Here is a tiny trained network, its code and every weight. The questions are about switching its units off for an input and a class, where a switched-off unit gives its printed mean instead of its output.

import numpy as np


def w(rows, s, z=0):
    codes = np.array(rows[::2]) - 128.0
    scale = np.full(codes.shape[1], s)
    scale[-1] = z or s
    return codes * scale


def f(y):
    return y / 2 * (1 + np.tanh(0.7978845608 * (y + 0.044715 * y**3)))


def log_softmax(a):
    a = a - a.max(-1, keepdims=True)
    return a - np.log(np.exp(a).sum(-1, keepdims=True))


def net(x, mask):
    res = np.array(x, float).reshape(1, 8) / 4 @ E
    y = f(res @ A[0][:, :-1].T + A[0][:, -1])
    res = res + np.where(mask, y, B[0][:, -1]) @ B[0][:, :-1]
    return log_softmax(res[-1] @ U[:, :-1].T + U[:, -1])


A, B = {}, {}
E = w([
[185,215,93,200,150,173,35,182,91,199],'x0',
[106,144,84,164,83,116,67,116,154,48],'x1',
[121,119,223,152,47,56,141,73,9,67],'x2',
[46,109,178,166,173,203,138,107,144,152],'x3',
[84,181,207,94,136,187,94,138,161,182],'x4',
[134,86,132,134,158,121,49,23,125,180],'x5',
[254,92,226,180,157,162,181,234,198,220],'x6',
[93,80,173,102,116,57,47,173,167,129],'x7',
],0.0072)
A[0] = w([
[62,65,142,70,122,162,155,121,174,48,69],'N0',
[151,137,102,107,187,8,116,81,155,43,64],'N1',
[168,148,85,165,52,91,129,89,37,6,141],'N2',
[69,144,212,178,86,161,106,201,116,157,220],'N3',
[207,59,161,61,151,152,153,137,109,168,158],'N4',
[129,131,218,190,72,63,139,64,178,36,169],'N5',
[160,114,232,117,155,133,190,87,109,96,246],'N6',
[254,82,99,104,91,174,193,112,187,193,251],'N7',
],0.008,0.003)
B[0] = w([
[67,102,104,133,179,95,254,58,186,69,191],'N0',
[184,137,79,140,41,71,43,149,136,97,188],'N1',
[176,69,33,31,38,145,117,229,41,36,255],'N2',
[192,150,193,115,122,169,63,172,98,109,198],'N3',
[33,164,137,196,68,93,97,204,136,152,180],'N4',
[122,82,151,128,162,218,108,190,43,187,209],'N5',
[128,208,142,97,197,217,151,171,151,146,195],'N6',
[136,207,180,206,185,152,114,168,79,133,216],'N7',
],0.0095,0.011)
U = w([
[80,74,112,73,171,9,140,93,248,107,1],'0',
[171,75,96,16,45,56,116,180,79,71,45],'1',
[66,118,111,135,231,217,172,37,140,135,152],'2',
[143,254,172,141,171,120,92,180,138,124,226],'3',
],0.0077,0.0034)

Each question gives the input, the list of numbers given to net, and the class t.
The units are the neurons (one row each of A and B). Each row of codes is followed by its name. A weight is (code - 128) times the scale printed after its matrix; where a second scale follows, it is the last column's (A, B and U).
mask holds one flag per neuron, in row order. A switched-off neuron (its flag False) gives its mean, the last column of its row in B, instead of its output. The means were averaged over made-up inputs and are rounded, as every weight is.
A unit's drop is (log p(t) with every unit on - log p(t) with that unit switched off) / (log p(t) with every unit on - log p(t) with every unit switched off).
The circuit of an input: a set's keep is (log p(t) with only the set's units on - log p(t) with every unit switched off) / (log p(t) with every unit on - log p(t) with every unit switched off). Starting from all 8 units, units are removed one at a time, each time the one whose removal leaves the highest keep (on an exact tie, the one counted first), for as long as the keep stays at least 0.8.
circuit, biggest first: the units of the circuit, biggest drop first
k most important neurons: the k neurons with the biggest drops, biggest first
drop when u is switched off: that unit's drop, to one decimal
input [-6,3,-2,0,-6,-7,4,-5], class 3: circuit, biggest first	N7
input [4,-3,-5,4,6,3,-7,1], class 2: 4 most important neurons	N2, N1, N7, N4
input [3,3,-7,-5,5,5,-5,7], class 0: circuit, biggest first	N2, N7, N3
input [-3,-8,-2,-3,-3,-3,-5,8], class 0: circuit, biggest first	N2, N0
input [1,-7,-5,1,-5,1,-8,5], class 0: circuit, biggest first	N2, N5, N7
input [4,2,-5,-1,5,4,-7,-6], class 2: circuit, biggest first	N1, N3
input [7,0,0,0,-3,-8,-1,-1], class 1: 2 most important neurons	N7, N6
input [-3,6,8,7,6,0,-4,2], class 2: 2 most important neurons	N0, N5
input [-2,-5,1,3,7,3,-5,8], class 2: circuit, biggest first	N2, N0
input [-8,5,-7,4,-1,7,5,3], class 2: circuit, biggest first	N7, N0
input [-1,0,-2,6,-4,-1,-2,7], class 0: circuit, biggest first	N2, N7, N6
input [-6,-4,0,7,-8,-3,-5,7], class 0: 3 most important neurons	N0, N3, N2
input [7,3,0,3,0,-7,-4,4], class 1: 4 most important neurons	N7, N6, N4, N5
input [-4,6,3,3,8,-1,-5,-1], class 2: circuit, biggest first	N0
input [2,-6,-5,-7,-7,2,-1,-1], class 3: 2 most important neurons	N7, N2
input [-5,-1,-6,-5,-2,7,-1,-1], class 3: 2 most important neurons	N2, N7
input [-3,-4,-6,-1,-5,1,7,3], class 3: drop when N2 is switched off	0.0
input [-4,-3,3,-4,-1,5,6,-3], class 3: drop when N3 is switched off	0.0
input [-7,-6,-4,-3,1,-4,0,-4], class 2: drop when N1 is switched off	0.3
input [-1,7,-1,-8,-4,5,6,-7], class 3: circuit, biggest first	N7
